Here is a tiny trained network, its code and every weight. The questions are about switching its units off for an input and a target symbol, where a switched-off unit gives its printed mean instead of its output.

import numpy as np


def w(rows, s, z=0):
    codes = np.array(rows[::2]) - 128.0
    scale = np.full(codes.shape[1], s)
    scale[-1] = z or s
    return codes * scale


def f(y):
    return np.maximum(y, 0)


def softmax(a):
    e = np.exp(a - a.max(-1, keepdims=True))
    return e / e.sum(-1, keepdims=True)


def log_softmax(a):
    a = a - a.max(-1, keepdims=True)
    return a - np.log(np.exp(a).sum(-1, keepdims=True))


def net(x, mask):
    ids = ['ΓΛΣδεημπτψ'.index(c) for c in x.split()]
    T = len(ids)
    res = E[ids] + P[:T]
    u = 0
    for l in range(3):
        r = res
        for j in range(2):
            rows = slice(4 * j, 4 * j + 4)
            q, k, v = (r @ M[l][rows].T for M in (Q, K, V))
            z = softmax(np.where(np.tri(T) > 0, q @ k.T / 4**0.5, -1e9)) @ v
            o = O[l][rows]
            res = res + np.where(mask[u + j], z, o[:, -1]) @ o[:, :-1]
        u += 2
        y = f(res @ A[l][:, :-1].T + A[l][:, -1])
        res = res + np.where(mask[u : u + 4], y, B[l][:, -1]) @ B[l][:, :-1]
        u += 4
    return log_softmax(res[-1] @ U[:, :-1].T + U[:, -1])


Q, K, V, O, A, B = {}, {}, {}, {}, {}, {}
E = w([
[85,124,78,155,213,82],'Γ',
[152,110,169,77,163,181],'Λ',
[169,87,146,152,114,123],'Σ',
[181,96,218,106,155,93],'δ',
[161,175,165,162,153,51],'ε',
[143,86,56,37,205,143],'η',
[48,71,139,117,166,82],'μ',
[64,147,73,98,134,161],'π',
[126,108,225,33,87,105],'τ',
[4,225,105,150,36,77],'ψ',
],0.016)
P = w([
[183,64,45,58,131,2],'0',
[86,96,117,169,167,92],'1',
[79,112,129,158,155,92],'2',
[92,104,135,145,146,88],'3',
[98,105,132,137,147,82],'4',
[112,89,133,128,127,74],'5',
[109,92,137,117,128,75],'6',
[124,96,138,97,122,89],'7',
[133,79,139,84,104,87],'8',
[137,105,130,97,113,83],'9',
[130,70,122,110,121,75],'10',
],0.0087)
Q[0] = w([
[93,60,155,161,154,251],'L0H0',
[203,254,125,152,108,166],'L0H0',
[159,224,143,85,114,140],'L0H0',
[147,163,13,69,65,235],'L0H0',
[46,96,171,66,158,8],'L0H1',
[176,157,172,67,106,181],'L0H1',
[43,101,111,121,63,88],'L0H1',
[107,37,212,85,98,60],'L0H1',
],0.0066)
K[0] = w([
[106,162,58,120,93,120],'L0H0',
[190,188,141,158,83,192],'L0H0',
[158,230,159,129,78,164],'L0H0',
[78,180,117,145,116,255],'L0H0',
[180,187,136,92,3,117],'L0H1',
[113,60,158,122,137,198],'L0H1',
[123,172,158,176,71,141],'L0H1',
[135,149,204,99,81,84],'L0H1',
],0.0092)
V[0] = w([
[126,136,73,105,56,113],'L0H0',
[91,151,196,144,154,209],'L0H0',
[193,93,102,200,118,109],'L0H0',
[141,175,135,173,42,123],'L0H0',
[64,119,98,91,141,103],'L0H1',
[55,211,178,65,90,72],'L0H1',
[200,151,68,190,128,132],'L0H1',
[165,100,195,52,114,1],'L0H1',
],0.0084)
O[0] = w([
[202,172,134,68,91,149,135],'L0H0',
[130,46,90,232,97,141,69],'L0H0',
[174,135,169,100,85,29,112],'L0H0',
[178,97,101,94,46,60,80],'L0H0',
[61,197,98,108,116,132,192],'L0H1',
[171,240,104,88,154,176,254],'L0H1',
[163,1,179,58,69,61,76],'L0H1',
[120,201,96,135,230,104,214],'L0H1',
],0.0068,0.011)
A[0] = w([
[200,103,199,87,173,141,140],'L0N0',
[154,85,201,137,137,148,1],'L0N1',
[123,149,99,55,99,143,100],'L0N2',
[80,174,125,116,2,122,117],'L0N3',
],0.007,0.0077)
B[0] = w([
[131,185,216,128,220,251,201],'L0N0',
[113,189,152,48,191,255,128],'L0N1',
[159,107,42,218,143,168,241],'L0N2',
[239,60,152,187,217,158,255],'L0N3',
],0.0068,0.0048)
Q[1] = w([
[144,91,63,140,93,229],'L1H0',
[128,2,79,142,22,14],'L1H0',
[104,186,61,122,192,113],'L1H0',
[197,99,94,215,116,54],'L1H0',
[113,150,178,164,204,194],'L1H1',
[151,137,43,195,148,108],'L1H1',
[195,234,64,104,222,222],'L1H1',
[16,171,27,172,146,117],'L1H1',
],0.0058)
K[1] = w([
[132,63,182,167,113,60],'L1H0',
[30,60,189,201,106,182],'L1H0',
[96,103,64,135,126,67],'L1H0',
[125,151,104,255,67,183],'L1H0',
[83,213,104,65,111,149],'L1H1',
[114,119,149,39,144,144],'L1H1',
[174,156,112,50,96,81],'L1H1',
[46,75,137,71,172,36],'L1H1',
],0.0071)
V[1] = w([
[114,142,168,139,121,154],'L1H0',
[126,134,134,141,84,171],'L1H0',
[168,110,126,95,96,167],'L1H0',
[2,104,175,158,99,188],'L1H0',
[83,130,144,116,192,119],'L1H1',
[146,151,90,43,157,95],'L1H1',
[94,136,109,161,89,110],'L1H1',
[126,110,202,108,119,148],'L1H1',
],0.0086)
O[1] = w([
[152,138,169,185,171,39,107],'L1H0',
[49,104,172,134,199,131,78],'L1H0',
[102,58,82,140,184,149,98],'L1H0',
[123,181,180,105,182,163,1],'L1H0',
[203,117,167,3,102,168,197],'L1H1',
[194,36,163,94,116,144,227],'L1H1',
[109,96,49,120,106,118,86],'L1H1',
[85,74,234,122,129,43,83],'L1H1',
],0.006,0.02)
A[1] = w([
[133,99,68,114,39,145,135],'L1N0',
[65,144,137,193,174,1,148],'L1N1',
[69,125,111,161,120,102,1],'L1N2',
[162,126,159,124,219,113,41],'L1N3',
],0.0074,0.0064)
B[1] = w([
[16,191,217,140,132,110,254],'L1N0',
[131,107,110,86,227,99,131],'L1N1',
[23,208,118,74,115,100,128],'L1N2',
[147,132,202,255,95,94,185],'L1N3',
],0.0064,0.0059)
Q[2] = w([
[103,128,122,149,93,48],'L2H0',
[149,234,87,120,69,124],'L2H0',
[99,154,100,144,153,203],'L2H0',
[78,170,101,176,122,62],'L2H0',
[112,78,175,95,131,115],'L2H1',
[152,187,165,59,255,207],'L2H1',
[123,55,138,188,120,62],'L2H1',
[134,92,133,242,24,36],'L2H1',
],0.0072)
K[2] = w([
[160,63,180,161,132,106],'L2H0',
[187,108,109,1,75,139],'L2H0',
[176,155,168,144,43,85],'L2H0',
[137,111,225,111,161,117],'L2H0',
[150,174,125,185,125,120],'L2H1',
[176,152,162,41,74,82],'L2H1',
[102,154,104,216,178,131],'L2H1',
[94,139,119,210,43,204],'L2H1',
],0.0075)
V[2] = w([
[135,77,159,167,255,159],'L2H0',
[164,167,153,229,111,70],'L2H0',
[227,94,151,152,142,155],'L2H0',
[161,143,194,141,46,149],'L2H0',
[165,111,85,164,98,145],'L2H1',
[125,144,127,144,127,203],'L2H1',
[97,176,198,120,187,54],'L2H1',
[148,187,103,226,189,127],'L2H1',
],0.0078)
O[2] = w([
[254,120,113,62,196,152,2],'L2H0',
[133,221,103,250,121,189,20],'L2H0',
[175,127,192,179,103,150,251],'L2H0',
[127,168,206,133,93,158,147],'L2H0',
[89,107,99,139,74,168,113],'L2H1',
[136,160,79,66,84,132,144],'L2H1',
[123,145,66,131,117,57,130],'L2H1',
[212,108,60,105,120,60,93],'L2H1',
],0.0079,0.0058)
A[2] = w([
[70,94,182,105,63,253,5],'L2N0',
[137,142,99,10,69,115,53],'L2N1',
[93,149,116,169,74,217,195],'L2N2',
[83,171,116,81,155,199,182],'L2N3',
],0.0061,0.0021)
B[2] = w([
[168,97,120,2,87,56,230],'L2N0',
[136,171,43,157,42,128,249],'L2N1',
[119,113,205,114,130,177,239],'L2N2',
[85,84,71,114,146,109,254],'L2N3',
],0.0081,0.0077)
U = w([
[149,67,59,89,184,102,167],'Γ',
[147,191,80,89,218,127,71],'Λ',
[174,32,136,164,46,86,195],'Σ',
[61,125,120,70,143,36,169],'δ',
[118,90,166,155,197,160,220],'ε',
[198,163,95,144,89,196,3],'η',
[176,126,104,162,76,2,78],'μ',
[182,56,125,83,138,190,23],'π',
[85,85,76,152,57,126,184],'τ',
[112,223,111,100,110,175,150],'ψ',
],0.0061,0.0056)

Each question gives the input, a string of symbols that net reads in full, and the target symbol t.
The units are the heads (4 rows each of Q, K, V and O) and the neurons (one row each of A and B). Each row of codes is followed by its name. A weight is (code - 128) times the scale printed after its matrix; where a second scale follows, it is the last column's (O, A, B and U).
mask holds one flag per unit, layer by layer, with each layer's heads first. A switched-off unit (its flag False) gives its mean, the last column of its rows in O or B, instead of its output. The means were averaged over made-up inputs and are rounded, as every weight is.
A unit's drop is (log p(t) with every unit on - log p(t) with that unit switched off) / (log p(t) with every unit on - log p(t) with every unit switched off).
The circuit of an input: a set's keep is (log p(t) with only the set's units on - log p(t) with every unit switched off) / (log p(t) with every unit on - log p(t) with every unit switched off). Starting from the 12 units with the biggest drops (on a tie, the unit counted first), units are removed one at a time, each time the one whose removal leaves the highest keep (on an exact tie, the one counted first), for as long as the keep stays at least 0.8.
units of the circuit, in order: the units of the circuit, biggest drop first
most important unit: the unit with the biggest drop
k most important neurons: the k neurons with the biggest drops, biggest first
input ψ Σ μ ψ ψ η ψ Σ Σ, target τ: units of the circuit, in order : [L0H0, L2H0]
input η ψ μ, target π: units of the circuit, in order : [L0N3, L1H1, L0H0, L2H0]
input Σ μ δ η Σ ψ Λ ψ Σ, target ε: 2 most important neurons : [L2N1, L0N3]
input ψ π Λ τ π ε Γ ψ π μ, target τ: units of the circuit, in order : [L0H0, L2H0, L1H1]
input Σ τ ψ η ψ η, target ε: 2 most important neurons : [L0N2, L2N1]
input τ μ ε μ η δ μ π ψ, target η: most important unit : L0H1
input Σ δ ψ Σ Σ ψ δ τ μ μ, target ε: units of the circuit, in order : [L0H0, L0H1, L2H1]
input Σ μ Λ μ, target ε: units of the circuit, in order : [L1H0, L0H1, L2H1]
input η Γ η, target π: units of the circuit, in order : [L1H1, L2H0]
input Σ τ η, target ε: units of the circuit, in order : [L0H0, L2H1, L0H1]
input Γ δ ψ π, target δ: 2 most important neurons : [L2N0, L1N0]
input Λ ψ Γ μ τ δ τ, target Λ: units of the circuit, in order : [L0H1, L1H0, L2H0, L0N3]
input μ π ψ Γ Γ Λ π Λ Λ δ μ, target ψ: units of the circuit, in order : [L1H0, L0H1]
input Σ Λ Λ, target ε: 3 most important neurons : [L0N0, L2N1, L0N2]
input ε Σ ψ Λ Σ η ε π Σ η Λ, target Σ: units of the circuit, in order : [L0H1, L1H0]
input δ Λ ψ δ Λ η ε, target μ: 2 most important neurons : [L0N0, L1N3]
input η τ Σ, target π: units of the circuit, in order : [L1H1, L0H0, L2H0]
input ψ π Σ ε Σ ψ Λ, target τ: units of the circuit, in order : [L2H0, L0H0]
input ε ψ Λ Λ ψ ε η δ ψ, target Σ: 2 most important neurons : [L0N3, L2N0]
input μ ψ δ, target ψ: units of the circuit, in order : [L1H0, L0H1, L2H0]
input μ Λ Σ ψ δ μ Γ ψ Λ ψ η, target ψ: most important unit : L1H0
input Λ Λ Λ ψ, target Λ: most important neuron : [L0N3]
input Σ δ ψ μ Λ, target ε: 2 most important neurons : [L0N3, L2N1]
input μ ψ π ψ μ, target ψ: units of the circuit, in order : [L0H1, L1H0]
input ψ ψ Σ, target τ: 4 most important neurons : [L1N0, L0N2, L0N0, L1N3]
input η ε ψ Γ Λ, target π: units of the circuit, in order : [L0N3, L1H1, L2H0]
input Σ δ Γ ψ η τ Λ Λ δ τ ψ, target ε: most important unit : L0H0
input η τ η μ μ ψ μ Σ, target π: 2 most important neurons : [L0N3, L1N0]
input δ μ π ψ ψ ψ, target μ: 2 most important neurons : [L0N0, L0N3]
input Σ Γ π μ, target δ: 3 most important neurons : [L0N3, L0N2, L2N2]
